Below is a small trained network, with its code and all its weights. Each question gives an input and a target symbol and asks what happens when units are switched off, that is, made to give their printed mean instead of their output.

import numpy as np


def w(rows, s, z=0):
    codes = np.array(rows[::2]) - 128.0
    scale = np.full(codes.shape[1], s)
    scale[-1] = z or s
    return codes * scale


def f(y):
    return np.maximum(y, 0)


def softmax(a):
    e = np.exp(a - a.max(-1, keepdims=True))
    return e / e.sum(-1, keepdims=True)


def log_softmax(a):
    a = a - a.max(-1, keepdims=True)
    return a - np.log(np.exp(a).sum(-1, keepdims=True))


def net(x, mask):
    ids = ['αγεζηλ'.index(c) for c in x.split()]
    T = len(ids)
    res = E[ids] + P[:T]
    r = res
    for j in range(3):
        rows = slice(2 * j, 2 * j + 2)
        q, k, v = (r @ M[0][rows].T for M in (Q, K, V))
        z = softmax(np.where(np.tri(T) > 0, q @ k.T / 2**0.5, -1e9)) @ v
        o = O[0][rows]
        res = res + np.where(mask[j], z, o[:, -1]) @ o[:, :-1]
    y = f(res @ A[0][:, :-1].T + A[0][:, -1])
    res = res + np.where(mask[3:7], y, B[0][:, -1]) @ B[0][:, :-1]
    return log_softmax(res[-1] @ U[:, :-1].T + U[:, -1])


Q, K, V, O, A, B = {}, {}, {}, {}, {}, {}
E = w([
[114,132,16,204],'α',
[126,7,90,222],'γ',
[172,121,124,231],'ε',
[241,101,71,138],'ζ',
[120,167,43,81],'η',
[103,105,129,117],'λ',
],0.014)
P = w([
[137,254,146,159],'0',
[154,76,83,137],'1',
[146,82,71,130],'2',
[140,71,79,139],'3',
[143,63,73,141],'4',
[136,79,74,143],'5',
[138,68,78,135],'6',
[140,72,68,143],'7',
[129,63,76,139],'8',
[135,67,73,142],'9',
[129,55,72,149],'10',
],0.0098)
Q[0] = w([
[62,137,144,168],'H0',
[125,152,251,86],'H0',
[94,91,99,114],'H1',
[122,97,17,161],'H1',
[102,195,204,107],'H2',
[59,126,207,50],'H2',
],0.018)
K[0] = w([
[96,134,119,156],'H0',
[125,80,55,139],'H0',
[88,209,131,183],'H1',
[168,204,123,169],'H1',
[130,10,85,111],'H2',
[86,25,131,45],'H2',
],0.014)
V[0] = w([
[100,56,19,190],'H0',
[169,16,35,120],'H0',
[170,60,52,2],'H1',
[146,222,59,90],'H1',
[218,114,191,134],'H2',
[59,61,150,128],'H2',
],0.0068)
O[0] = w([
[101,113,218,114,187],'H0',
[223,159,186,129,148],'H0',
[216,254,71,87,38],'H1',
[120,158,149,24,234],'H1',
[253,44,127,210,145],'H2',
[57,196,128,237,3],'H2',
],0.0067,0.006)
A[0] = w([
[96,113,146,73,253],'N0',
[99,62,107,130,43],'N1',
[2,157,128,156,126],'N2',
[209,49,59,44,50],'N3',
],0.0083,0.0042)
B[0] = w([
[187,148,100,89,163],'N0',
[82,193,184,147,164],'N1',
[83,7,115,112,138],'N2',
[88,221,170,166,254],'N3',
],0.012,0.014)
U = w([
[86,78,165,136,4],'α',
[169,122,121,137,131],'γ',
[126,75,1,148,139],'ε',
[115,112,65,73,40],'ζ',
[152,38,149,46,200],'η',
[234,9,63,147,210],'λ',
],0.0091,0.0038)

Each question gives the input, a string of symbols that net reads in full, and the target symbol t.
The units are the heads (2 rows each of Q, K, V and O) and the neurons (one row each of A and B). Each row of codes is followed by its name. A weight is (code - 128) times the scale printed after its matrix; where a second scale follows, it is the last column's (O, A, B and U).
mask holds one flag per unit, heads first, then neurons. A switched-off unit (its flag False) gives its mean, the last column of its rows in O or B, instead of its output. The means were averaged over made-up inputs and are rounded, as every weight is.
A unit's drop is (log p(t) with every unit on - log p(t) with that unit switched off) / (log p(t) with every unit on - log p(t) with every unit switched off).
The circuit of an input: a set's keep is (log p(t) with only the set's units on - log p(t) with every unit switched off) / (log p(t) with every unit on - log p(t) with every unit switched off). Starting from all 7 units, units are removed one at a time, each time the one whose removal leaves the highest keep (on an exact tie, the one counted first), for as long as the keep stays at least 0.8.
circuit, biggest first: the units of the circuit, biggest drop first
top k neurons: the k neurons with the biggest drops, biggest first
which heads matter: for each layer, one digit per head in row order, 1 if its drop is at least 0.15 and else 0, layers parted by /
drop when u is switched off: that unit's drop, to one decimal
input γ α ζ α ζ ε α α, target λ: top neuron -> (N3)
input γ ζ η ζ ζ ζ ε α α, target λ: circuit, biggest first -> (N3, H0, H1)
input λ η ζ α ζ η, target ε: circuit, biggest first -> (H0, H2, N3)
input γ ε ε ζ ε, target λ: circuit, biggest first -> (N3, H1)
input η ζ α ζ, target ζ: which heads matter -> 111
input ε ζ ζ λ ζ η ζ γ, target α: which heads matter -> 010
input ε α ζ ε ε α α α ζ ε ζ, target α: circuit, biggest first -> (H1, N1, N3)
input γ λ ζ ε α λ, target λ: circuit, biggest first -> (N3, H2, H1)
input α γ ε γ ζ λ, target η: top 2 neurons -> (N3, N0)
input λ ε γ ε γ η, target ε: top 2 neurons -> (N3, N2)
input λ ε ζ λ ζ ζ, target ε: circuit, biggest first -> (H0, H2)
input λ α α ε γ ε, target λ: drop when H2 is switched off -> 0.1
input γ ζ ζ ε α ζ α ε ζ λ, target λ: drop when H0 is switched off -> 0.2
input λ α α ε ζ ε α γ α ζ ζ, target ε: drop when N1 is switched off -> 0.0
input λ ζ α ε γ α ζ α ε, target ε: top neuron -> (N3)
